Below is a small trained network, with its code and all its weights. Each question gives an input and a class and asks what happens when units are switched off, that is, made to give their printed mean instead of their output.

import numpy as np


def w(rows, s, z=0):
    codes = np.array(rows[::2]) - 128.0
    scale = np.full(codes.shape[1], s)
    scale[-1] = z or s
    return codes * scale


def f(y):
    return y / 2 * (1 + np.tanh(0.7978845608 * (y + 0.044715 * y**3)))


def log_softmax(a):
    a = a - a.max(-1, keepdims=True)
    return a - np.log(np.exp(a).sum(-1, keepdims=True))


def net(x, mask):
    res = np.array(x, float).reshape(1, 4) / 4 @ E
    y = f(res @ A[0][:, :-1].T + A[0][:, -1])
    res = res + np.where(mask, y, B[0][:, -1]) @ B[0][:, :-1]
    return log_softmax(res[-1] @ U[:, :-1].T + U[:, -1])


A, B = {}, {}
E = w([
[77,195,7,178],'x0',
[56,36,66,44],'x1',
[255,88,38,139],'x2',
[129,127,128,128],'x3',
],0.008)
A[0] = w([
[91,247,224,175,169],'neuron 1',
[88,224,208,203,164],'neuron 2',
[247,164,99,253,142],'neuron 3',
[163,73,37,31,120],'neuron 4',
[163,130,42,196,146],'neuron 5',
[15,115,105,95,129],'neuron 6',
[93,56,223,43,191],'neuron 7',
[233,101,155,192,184],'neuron 8',
[156,40,30,56,117],'neuron 9',
[155,229,11,206,160],'neuron 10',
[174,72,221,65,253],'neuron 11',
[211,129,173,137,147],'neuron 12',
[121,226,6,249,182],'neuron 13',
[34,152,58,56,143],'neuron 14',
[88,248,234,199,176],'neuron 15',
[144,39,236,25,234],'neuron 16',
[69,76,182,35,143],'neuron 17',
[182,201,35,224,137],'neuron 18',
[225,135,147,158,170],'neuron 19',
[22,76,147,54,134],'neuron 20',
[36,163,74,166,186],'neuron 21',
[184,58,72,67,132],'neuron 22',
[17,118,88,91,139],'neuron 23',
[18,45,167,105,151],'neuron 24',
],0.0065,0.0047)
B[0] = w([
[151,163,110,11,209],'neuron 1',
[112,139,99,29,200],'neuron 2',
[113,7,84,200,217],'neuron 3',
[119,179,126,26,175],'neuron 4',
[77,53,103,90,175],'neuron 5',
[94,199,84,208,178],'neuron 6',
[80,58,230,120,225],'neuron 7',
[204,53,149,155,200],'neuron 8',
[122,200,143,21,182],'neuron 9',
[19,55,82,127,215],'neuron 10',
[183,31,207,129,239],'neuron 11',
[241,112,138,175,172],'neuron 12',
[15,94,71,119,232],'neuron 13',
[123,255,111,174,183],'neuron 14',
[139,154,134,2,220],'neuron 15',
[137,33,212,123,255],'neuron 16',
[81,46,213,174,195],'neuron 17',
[63,41,105,137,202],'neuron 18',
[198,44,161,175,185],'neuron 19',
[83,106,195,217,196],'neuron 20',
[48,233,52,131,188],'neuron 21',
[181,158,157,71,172],'neuron 22',
[93,231,95,200,181],'neuron 23',
[51,114,196,187,199],'neuron 24',
],0.0059,0.0077)
U = w([
[176,131,187,3,203],'0',
[67,61,145,217,174],'1',
[97,177,66,22,121],'2',
[93,213,117,254,7],'3',
[240,108,136,244,71],'4',
],0.0081,0.0015)

Each question gives the input, the list of numbers given to net, and the class t.
The units are the neurons (one row each of A and B). Each row of codes is followed by its name. A weight is (code - 128) times the scale printed after its matrix; where a second scale follows, it is the last column's (A, B and U).
mask holds one flag per neuron, in row order. A switched-off neuron (its flag False) gives its mean, the last column of its row in B, instead of its output. The means were averaged over made-up inputs and are rounded, as every weight is.
A unit's drop is (log p(t) with every unit on - log p(t) with that unit switched off) / (log p(t) with every unit on - log p(t) with every unit switched off).
The circuit of an input: a set's keep is (log p(t) with only the set's units on - log p(t) with every unit switched off) / (log p(t) with every unit on - log p(t) with every unit switched off). Starting from the 12 units with the biggest drops (on a tie, the unit counted first), units are removed one at a time, each time the one whose removal leaves the highest keep (on an exact tie, the one counted first), for as long as the keep stays at least 0.8.
units of the circuit, in order: the units of the circuit, biggest drop first
unit that matters most: the unit with the biggest drop
k most important neurons: the k neurons with the biggest drops, biggest first
drop of u: that unit's drop, to one decimal
input [8,-8,0,-6], class 2: units of the circuit, in order -> [neuron 15; neuron 2]
input [8,1,3,5], class 2: units of the circuit, in order -> [neuron 20; neuron 17]
input [-2,7,2,-2], class 0: unit that matters most -> neuron 9
input [-1,0,5,-3], class 4: 3 most important neurons -> [neuron 15; neuron 1; neuron 2]
input [5,7,2,-1], class 2: 2 most important neurons -> [neuron 9; neuron 4]
input [-1,0,6,1], class 4: 3 most important neurons -> [neuron 15; neuron 1; neuron 2]
input [-2,0,7,-4], class 4: 2 most important neurons -> [neuron 15; neuron 1]
input [8,5,0,6], class 3: drop of neuron 1 -> 0.2
input [-4,-1,8,3], class 4: drop of neuron 3 -> 0.1
input [1,7,-7,-4], class 3: drop of neuron 6 -> 0.2
